Here are made-up objects, facts about them, and rows of numbers that follow some of those facts. Name the object behind each unnamed row.

How the objects are related:
zugin liklido: plufem plestal
vigrosen liklido: vovek
driko liklido: bruru beti
klobam liklido: kligodo
zoto liklido: plestal klobos
stosar liklido: klapustin trosom
grorun liklido: flupom kligi duplak
flofen liklido: tutik kuda
poplom liklido: flasuflis zele fusitros
draske liklido: flukli vokolus
laste liklido: trotol bruru dafur beti
vetir liklido: pibik brilan
pigro liklido: skoplugrer stase
plipel liklido: trifos susur
skeskis liklido: trosom
nastu liklido: ziluk drigatur skipim skaskal
nebener liklido: stiflakor gotrogak belos gumur
fafor liklido: klosor madror
nurer liklido: dafur
muru liklido: trosak
gefetrar liklido: vatrom befel
gadam liklido: skavus
nuski liklido: drobro
flagre liklido: loduflis skoplugrer
klisaros liklido: brilan kleklinum zatoflo
ploflu liklido: beneve belos
stanak liklido: sturastil skaskal
buzaflon liklido: tutik groplo
pudrun liklido: skosur beneve
dralas liklido: dreba fusuplal
nugur liklido: medir dreba
tabra liklido: grebigur
penuskil liklido: bruru fusuplal
ploze liklido: garabrir
brofle liklido: kligi zele klimu
graskan liklido: ziluk plestal stimave klimu
broskor liklido: ropim gufi
bredak liklido: trotol fufafam
kluka liklido: skosu sefus
graflun liklido: testi
listin liklido: ziskol vovek skosu
broflo liklido: ropim flibes skaskal
klobru liklido: maflir loplomim
klusim liklido: studre skavus skosu
zitros liklido: klimu zolam
kanestok liklido: skosur
trozul liklido: flupom
stekil liklido: kligodo
dege liklido: boklam nustolos klobos zolam
zoskan liklido: medir viflam fufafam
brogin (each to the one after it):
zugin brogin klobam brogin duplak brogin rudibe brogin zoskan brogin fusitros
kligodo brogin medir
driko brogin bredak brogin laste brogin degal brogin zegrar brogin gebruk brogin dege
skavus brogin maflir brogin bistas brogin loma brogin kofla
zosudas brogin klosor brogin gadam brogin kudupli brogin viflam brogin plestal brogin boklam brogin nugur brogin klimu
flibes brogin gretom brogin pigro brogin dafur brogin zulo brogin pudrun
gukos brogin plipel brogin testi brogin susur
pabrogim brogin flatun brogin gretirom brogin plufem brogin zatoflo brogin beti brogin feplis
muru brogin skipim brogin zoto brogin nebener brogin klebes
klezin brogin fufafam brogin madror brogin loplomim brogin skodrube
grebigur brogin graflun brogin trotol brogin kupas brogin stosar brogin flupom brogin duplafi brogin trabri brogin gotrogak brogin flasuflis
dralas brogin nastu brogin kluka brogin trarus
nubrem brogin tripliflu brogin briplo
skite brogin penuskil brogin bosa brogin kleklinum brogin flufum brogin stase brogin klusim
gumur brogin ploze brogin kligi brogin trozul brogin buskal brogin garabrir brogin gefetrar brogin brine brogin stila brogin klobru
zepus brogin firi brogin broskor brogin bruru brogin flukli brogin stipa brogin vatrom
beneve brogin brilan brogin ploflu brogin nuski brogin trebras brogin nurer brogin klobos brogin graskan
plofla brogin lubrek brogin drusku brogin gufi brogin draske brogin granam brogin lakom brogin fafor brogin biflu
zemak brogin groplo brogin fusuplal
vokolus brogin nustolos brogin gigo brogin totrom brogin bribrofol
madu brogin loduflis brogin ziskol brogin ropim brogin kluplik brogin dubo
grurom brogin vigrosen brogin zele brogin kuda brogin koska brogin trifos brogin skaskal brogin klisaros brogin befel brogin listin brogin flagre
vostoni brogin skeskis brogin zolam brogin skosu brogin sturastil brogin dreba brogin drobro
zitros brogin stimave brogin trosak brogin trosom brogin stekil brogin seso
gapi brogin flofen brogin nuluk brogin stiflakor brogin pibik brogin brenosu brogin plunir brogin tabra brogin ziluk
sufli studre <- zugin klobam duplak rudibe fusitros zoskan
sufli sagroplim <- ziskol dubo ropim kluplik loduflis madu
sufli vovek <- drobro skeskis zolam dreba sturastil vostoni skosu
sufli sefus <- klobos nurer nuski ploflu beneve graskan trebras brilan
sufli brulo <- kligodo medir
sufli klapustin <- zele vigrosen koska flagre klisaros befel listin grurom trifos skaskal kuda
sufli bropon <- driko zegrar laste degal gebruk bredak dege
sufli stanak <- biflu granam draske drusku fafor lubrek lakom plofla gufi
sufli broflo <- skavus maflir kofla bistas loma
sufli buzaflon <- zoto klebes nebener muru skipim
sufli vetir <- stosar duplafi trabri gotrogak kupas grebigur flupom trotol graflun flasuflis
sufli skoplugrer <- brenosu flofen ziluk pibik stiflakor tabra nuluk plunir gapi
sufli brofle <- trarus nastu dralas kluka
sufli tatretro <- skodrube fufafam loplomim klezin madror
sufli kanestok <- kleklinum flufum stase skite penuskil bosa klusim
sufli poplom <- zosudas klosor plestal gadam viflam nugur klimu boklam kudupli
sufli belos <- trosak trosom seso stimave zitros stekil
sufli flestis <- fusuplal groplo zemak
sufli plebrok <- flibes pigro zulo gretom pudrun dafur
sufli biskize <- vatrom stipa flukli bruru zepus broskor firi
sufli tratror <- plipel gukos testi susur
sufli mituplon <- flatun pabrogim plufem zatoflo gretirom beti feplis
sufli tutik <- garabrir gefetrar stila gumur ploze brine klobru kligi trozul buskal
sufli grorun <- briplo tripliflu nubrem
sufli skosur <- gigo totrom nustolos vokolus bribrofol
sufli dopal <- drigatur
{zugin zele driko skodrube flibes flufum nastu groplo viflam testi skipim gumur lakom vokolus firi madu beti vostoni plunir trebras} fliril a
{ziskol flatun garabrir bosa} fliril h
{drobro zosudas pigro fafor stipa nustolos feplis gapi} fliril e
{kligodo zoto klosor zulo kofla stila nuski tabra lubrek trotol zemak zatoflo stekil dege} fliril c
{vigrosen dralas ploze} fliril m
{biflu flofen fusuplal klebes zegrar kupas rudibe beneve gretirom} fliril f
{skavus gukos ploflu stiflakor flupom gigo plofla klimu loduflis listin klobru zitros drigatur} fliril d
{stosar vatrom nugur} fliril j
{brenosu granam laste duplak skeskis gotrogak muru flukli klezin gretom plufem nubrem penuskil graskan grurom stimave kudupli buskal} fliril b
{duplafi medir totrom gebruk klusim} fliril p
{koska nurer pabrogim pudrun zolam} fliril g
{ziluk briplo klisaros bredak} fliril l
{trabri trosom broskor} fliril i
{drusku loplomim nebener grebigur befel fusitros nuluk ropim brine} fliril k
{plestal skosu} fliril n
{gefetrar gadam bruru bribrofol dafur kuda zoskan} fliril q
{tripliflu zepus boklam gufi trozul} fliril o
[zugin drobro grorun fusuplal draske trabri tratror klosor skeskis gukos garabrir briplo pabrogim gefetrar stila flupom plebrok rudibe dralas gumur zolam fusitros ploze dreba bosa mituplon brine beti sturastil kligi biskize feplis skosur skosu buskal zoskan] motum s
[ziskol klobos kligodo driko flestis skavus dopal skodrube duplafi zegrar laste vetir loplomim gotrogak kupas nurer maflir kofla nuski ploflu klezin vovek bistas seso madror tripliflu nubrem belos medir trotol dubo totrom gebruk kluplik bredak vokolus graflun flasuflis madu bropon loma bribrofol skaskal trebras zitros brilan stekil] motum u
[zele vigrosen stosar trarus flofen kleklinum klebes stase nastu groplo plestal trosom flagre befel penuskil beneve zemak graskan listin grurom stimave trifos klusim kanestok kuda] motum w
[biflu tatretro trosak koska pigro fafor zulo studre klisaros stiflakor buzaflon gretom plufem pudrun skoplugrer skipim gigo skite vostoni brulo dafur trozul drigatur] motum r
[klobam sefus fufafam granam drusku duplak flatun degal stanak grebigur lubrek lakom ropim loduflis kluka gufi gretirom broflo klobru] motum t
[zoto brenosu zosudas poplom ziluk flibes vatrom plipel flufum nebener pibik muru stipa gadam flukli bruru viflam testi tutik nugur tabra zepus nuluk plofla brofle klimu boklam nustolos susur broskor firi zatoflo plunir kudupli klapustin gapi dege sagroplim] motum v

Some objects and their rows:
tatretro: [ -3  11  -7   8 -12  -5  17  14   1   2 -13 -10 -21  30   4  14  15   2
  -6  10  -4  17  -3   8   3   2   6  -2   1  -4  13 -16  -6 -22  -5]
stipa: [  1  21  -3   3  -7  -5  13   9  -4  12 -13   5  -6  20  -3   6  20   6
 -11   4   9  16   5 -13 -13   4   6  -1  -6  -2  19  -6   3 -18  -6]
flukli: [  7  15  -3   4  -7   2  19   6  -4  12 -18   7  -6  17  -5  -3  35   9
 -16  12   8  17   7 -14 -12   3   1   8  -9  -6  12 -17   3 -14   2]
brofle: [  3  14 -10  13  -6  -7  16  21  -3   9 -10 -11 -19  31  -2   7   8  -1
  -7   1  -3  19   4   5  -1   6   7   8   0   5  14 -10  -8 -26 -12]
zele: [  6   9 -12   4 -27   5   1   6 -13  15  -6   6 -13  14  -2   6  14  -4
 -20  12  -2  20   1  -7  -6   1   0   1  -5 -15  20 -14   7 -13  12]
klapustin: [  3   8 -13   9 -20   8   7  10  -5  31 -11  -8 -16  30  -6   9  14  -6
 -18  15  -2  30   4   1  -1  -3   0   9  -7  -7  15 -12  -1 -22   0]
koska: [ 10  17 -11   3 -12   3  10  -3  -5  15  -6   5  -5  21  -9  13  12  -3
 -17   9   2  19  -3  -6  -1   1   1 -14  -6 -20  24 -10  13  -9  -1]
zugin: [ 15  14 -12  15 -18  -1  12  18 -14  -1  -7   1 -12  22  -4  -2  10   1
  -8  -3  -7   7  -2   3  -6  10   7   6  13  -3  22 -16  -4 -22   4]
klobam: [  6   9 -15   8  -8 -10  10  17  -7  -3 -11  -9 -21  19   3   0  15  -2
  -9 -10 -15  11   6  -5   1   7   7   1   6  -6  30  -5  -3 -16   7]
feplis: [ -5  19   2   1  -2  -4  17   6   1   4 -12   3  -6  20  -5  12  20   3
  -6   5  10  12   1 -12  -7   2   6 -10  -7  -2  22  -3   6 -15  -7]
tratror: [ -1  11  -7  12 -10  -1  19  17  -2   5 -11  -7 -17  30   2  10  14   2
  -6   9  -2  15  -1   5   2   4   4   5   1   1   9 -16  -7 -24  -5]
ploze: [ 21  16 -12  10 -15   0  22  22  -5  -6 -14   8 -17  10  -8  -5  16   7
  -9   8  -6   2  -4   7  -5  13  -4   7  -1   0  24 -14  -8 -22   0]
trozul: [  4  22  -7   1 -12 -11  17  18  -1  -3 -12   2 -15  11  -2   8  13   0
 -10   1  -2   2  -6  -1  -3   4   3 -12   6  -2  34  -4  -7 -22  -4]
broskor: [ 10  18  -9   9 -11  -7   8  18  -8   5  -8   3  -8  22  -8   1  11   2
  -9  -6   2  13   5  -6 -11  13  10   6   6  -2  24 -10  -4 -22  -3]
grorun: [  2  12 -10  11  -6  -4  20  20   0   5  -9 -10 -19  30   0  10   9  -1
  -3   2  -3  15  -2   7   5   6   7   4   4   2  13 -10  -7 -24 -10]
madu: [ 11  12 -11  12 -21   1   8  17 -14  -3  -8   4 -12  19   1   1  14   4
 -10   2  -6   6  -2  -2  -5   9   5   4  11  -6  19 -19  -4 -19   9]
loma: [  3  13  -6  11 -10   2  18  10  -7   0 -11   0 -13  18   2   1  21   1
  -8   3  -3  11  -2  -3  -3  -1   2   0   0  -6  16 -11   3 -18   2]
skavus: [  9  10  -2  13 -25   2  13  13  -7   2 -12   5 -12  18   4  -6  24   3
 -11   8  -1   5  -4  -7  -4   3   2  10   6  -6  13 -23  -5 -16  11]
trebras: [  0  15  -4   5  -8  -2  14  10  -7   1 -11   3 -12  17   1   9  21   3
  -7   4   0  10   1  -7  -6   2   3  -6  -1  -3  20  -7   4 -17  -1]
stekil: [  1  13  -4   4  -1 -12  11  15   4   6 -12  -5  -9  23  -7   9  15   0
  -3  -5   2   7   1 -13  -2  10   9 -10   6  -3  32   2   3 -16  -5]

Rows to name:
No name comes twice in this set of rows, the named rows included.
[ -2  13  -2   7 -11   4  18   8 -10   8 -14   3 -12  17   3   5  30   3
 -11   7   1  13   1  -6  -8  -7  -1   0  -1  -5  14 -10   3 -18   3] : sturastil
[  8  15  -9   6 -20  -3   6  13 -14  11 -12   9  -4  19  -3   0  23   9
 -16   7   4  14   3  -6 -12   9   7  11   7  -5  18 -24  -5 -18   8] : nustolos
[-15  20   4  -5   0  -6  17   6  -3  14 -17   4  -7  17   0  15  31   6
 -12   7  17  17   8 -18 -15  -3   4  -8 -13  -2  20  -1   9 -17  -8] : ziluk
[-11  16  -4  -4   0  -8  13   6  -2  -1 -13  -3 -15  12   5  14  21   5
  -7   2   4  13   7 -16  -5   2   6 -12 -10  -6  24  -1   7 -13  -3] : lakom
[  9   7  -9   7 -17   3   9  18 -10  12 -19   7 -10  15  -5  -2  30  12
 -13   8   1  13   6  -2 -16  13   4  13  -3  -2  22 -18   1 -21  10] : testi
[  6  10  -8   6 -21  -3   7  17  -8   8 -12   2  -8  21   0   3  22   6
 -13   7  -2   6  -4  -7  -5  14   9   5  15  -6  28 -19  -6 -16  16] : kligodo
[-11  12   4   2  -9   6  13  -3   5  16 -11   5 -16  12   1  10  26  -8
 -14  15   9  22   7 -16 -10 -11  -7  -8 -34 -11  13   4  19 -12  -7] : befel
[ 11  20 -11   6 -29   2  13  17 -16   1 -13  11 -14   9   5   1  16   6
 -15  12  -1   5  -9   1  -7   1  -1   5  11  -1  20 -25 -15 -25  10] : gumur
[ -8  12   2  10 -18   2  16   7   2   5 -21   1 -10  22   3   1  28  -1
 -13  12   6  12  -2  -8  -3  -4   6   0  -3  -7  15 -11   0 -12   2] : drigatur
[ 18  14 -12  12  -7  -6  17  15  -5   6 -10  -2  -9  28  -9  -5  20   1
 -10  -3  -4   9   0  -7   2   6   6   5   9  -6  23 -12  -3 -14   1] : skeskis
[ -2   8  -1  13 -22  -1   9   8 -14 -12  -7   5 -13  20  15  -3  18   3
  -8  -3  -6  15   5  -9  -9   4  12   7   4  -9   2 -25   2 -11  11] : grebigur
[ 11  13  -8   7 -11  -8  14  14   0  -1 -12   2  -8  20  -6   3  14   5
  -8   0  -1   7  -1  -2  -4  13  10  -6   2 -12  26 -12  -1 -16   0] : pigro
[-13  19   8  -1   3 -10  22   0  11   5 -16  -1 -10  20  -2  11  29   1
  -7   6  13  13   2 -17  -6  -6   4 -18 -15  -6  20   6  11 -12 -13] : biflu

Now the same objects, written a new way:
Some rows with their names:
zoto: [  7  -4  -7  11  -3   0  -3   5  -6   6  10  -5   2  -6   6  -4  -2  -7
  -3  -4  -1  -1  -1  -6 -11   5   8   6   2   4  -6]
fufafam: [ -6   4   2  -3   5  -2   6  -9   2  -7  -7   2  -1  -1   6   7  -9   0
 -16   3  -5  -8   4  -3  13  -3  -4  -4  -3  14   8]
dopal: [ 0  1  7 -3  2  1 -6 -5 -1 -2 -1  1  4  7 -4  3 -2  2 13  3  1 -1 -9  0
  2  0  3  8  4  3 -1]
gebruk: [ -7  -2   4  -6   4   2  -4   4   4   6   1  -4   2  -1   3  -5   7  -5
   7  -2  -2   8   3   2 -15   2  -4  -1  -3 -13   6]
rudibe: [  3  -8  -2 -14  -1   2   6  -3  -1  -8   9 -12  -6   1   7  -2   0   1
   2   0  -4  -2   2  -3  -4  -1   0  -6  -2  -5  -6]
gefetrar: [ -1  -1   1  -4  -6  -2  -1   3   3   6  10  -5   1   4  10   4   4  -3
   5  -5  -1   6   6  -5 -11   2  -7  -7   6  -5   0]
nurer: [ -2 -12  -5 -12   6   5   4  -4  11   0   7 -12  -2  -4  16   6   1   7
   1   1  -1   0  -2  -3  -5  -2   1  -3  -2  -5   4]
sagroplim: [  1  -1   6   1  -5   5  -3 -12  -2   0   1   5   5   3  -2   4  -4   3
  16   8  -1   1 -10   1  -2   1  12  10  11   1   1]
nuski: [ 2 -1 -2  3  1 -5 -3  3 -2  0  5  0 -4  3  2  5  2 -6 -4 -3 -3  1 -2 -6
 -1 -3  0  0  1  4 -2]
trarus: [ -8 -12  -2 -10   8   4  -6   9   4   7  -2  -7  -1   0   7  -5  10  -1
  10  -2  -4  12  -1   0 -15   1  -9  -2 -11 -20   7]
vovek: [  1   2  12  -7  -3   3  -5  -7  -6 -10  -7   8   2  10 -10   0  -1   3
  18   6  -4   0  -7   5   4  -4   5   8   6  -4   2]
koska: [  2  -3 -15  -3  14  14   7   2  10  -2   6 -10 -12  -2 -23  -9  17  14
 -10   4   4 -21   0  15  14  -7  10  14 -17   3  -6]
vetir: [  6  -1   3  -2  -4   0 -11  -6   1   1   7   9   8   8   0   8  -1   3
  21   2   0   1 -13  -2  -2  -4   2   8  14   3  -2]
gotrogak: [ -8  -4   5  -7  -3   3   1   3  -1   4  -5   0  -1   0   5  -5   2   0
  10  -1  -4  12   4   3 -12   3  -7  -8  -3 -18  10]
buzaflon: [  6  -3   1  -2   5   1 -11  -2   2   3   3   7   7   8  -6   9   3   6
  17   2   1  -3 -15   1  -1  -8   1  11   8   4   1]
listin: [ -7  -6 -13  -5  17  11   2  10  17  11  13 -17  -9  -6 -21 -10  32   5
  11   2   3   4  -6  17   3 -10   2  14 -26 -14 -14]
flestis: [ 3  1  6 -4 -1  3 -8 -9 -2 -2  0  4  5  7 -3  4 -2  3 18  4 -2 -2 -7  1
  1 -4  1  9  8  3 -2]
sturastil: [-3 -1  2 -5 -2  1  0  1 -6  1 -1 -6  0 -4  5 -7 -5 -5  5  0 -6  1  7 -1
 -4  3 -4 -2 -6 -5 -5]
brilan: [  3   6   2   4  -3  -5   4  -3  -8 -12  -9   5  -4   3  -6   1  -5   0
 -14   2   1  -5   3  -1  12  -1   2  -5   3  10   1]
zosudas: [  8  11   0  15 -10  -3   9  -2  -1  -3   0  12  -1   0  -5   4  -9   5
 -18   3  12  -5   2  -1  11   4   8  -4  16  16   2]

Rows to name:
No name comes twice in this set of rows, the named rows included.
[ -1 -14  -5   2   1   5  -6   6  -2  18  13 -13   4  -6  13  -4   5  -8
  10  -2  -4   9  -4  -5 -26   8   4   7  -5 -14  -3] : dege
[ -2  -5  -1   1  -2   5   0   1  -7   4  -2  -4   2  -6   8 -10  -4  -4
   4   1  -5   3   6  -2 -18   6   7   3  -1 -11   7] : boklam
[  7   2  -2   7  -2  -3   1   5  -1  -4  -5  10   0   1  -4   4  -3   5
 -15  -3   5  -7   2  -2   7  -1  -2  -4   4   9   5] : gretom
[-15 -14   1 -22  10  10   9 -11   6  -1   5 -21  -5  -5  18  -2   0   0
   6   3 -12   2   4  -3 -13   1  -3  -5 -13 -18   5] : fusuplal
[ -6  -9  -2  -8   5   1 -10  12   5  12   6  -3  -2   6   3  -1  19  -3
  13  -8   0  13  -2   2 -20  -2 -12  -3  -2 -19   6] : klusim
[  6   2   0  12 -11  -3   2   1  -4  -2   5   5  -5   8  -6   6   2  -1
 -11  -1   9  -2  -1  -4  -3   0   6  -1  14   4   0] : gadam
[ 10  -4  -4  -7  -6   0   2  -3 -10 -13  -2  -7   1  -6   7  -9 -14   3
  -2  -1  -3 -11   9  -1   7   6   5  -3  -4   9  -8] : zolam
[ 9 -2 -5  6 -1 -7 -7  6 -4  1  0  8  4  1  5  6 -3  2 -8 -5  2 -6 -1 -6
 -3 -1 -5 -3  4 10  3] : trozul
[ -5   2 -13   0  13  15   3   9  18  19  12 -11  -7  -2 -22  -8  25   8
  -2   2   7  -6   1  18   6 -10   1  16 -19  -6  -8] : klisaros
[-3  1  5 -2 -3 -4  5 -3 -5 -6 -2 -2 -1 -1  5  1 -6 -6  3  1 -5  9 -2 -4
  3  2 -3 -9 -2 -4 -4] : garabrir
[  4   0  -3  11  -4  -3   6   3   0   3   8   2  -4   1  -2   5   2   0
 -10   1   7   1  -3  -4  -1   2   7  -1   9   4  -5] : plipel
[ 20   1 -12  12  -5  -8   2   5  -3  -6   1  -1   1  -9   4   2 -14   3
 -10  -6   8  -7  -5  -7  16   3   4   0   1  25 -17] : zitros

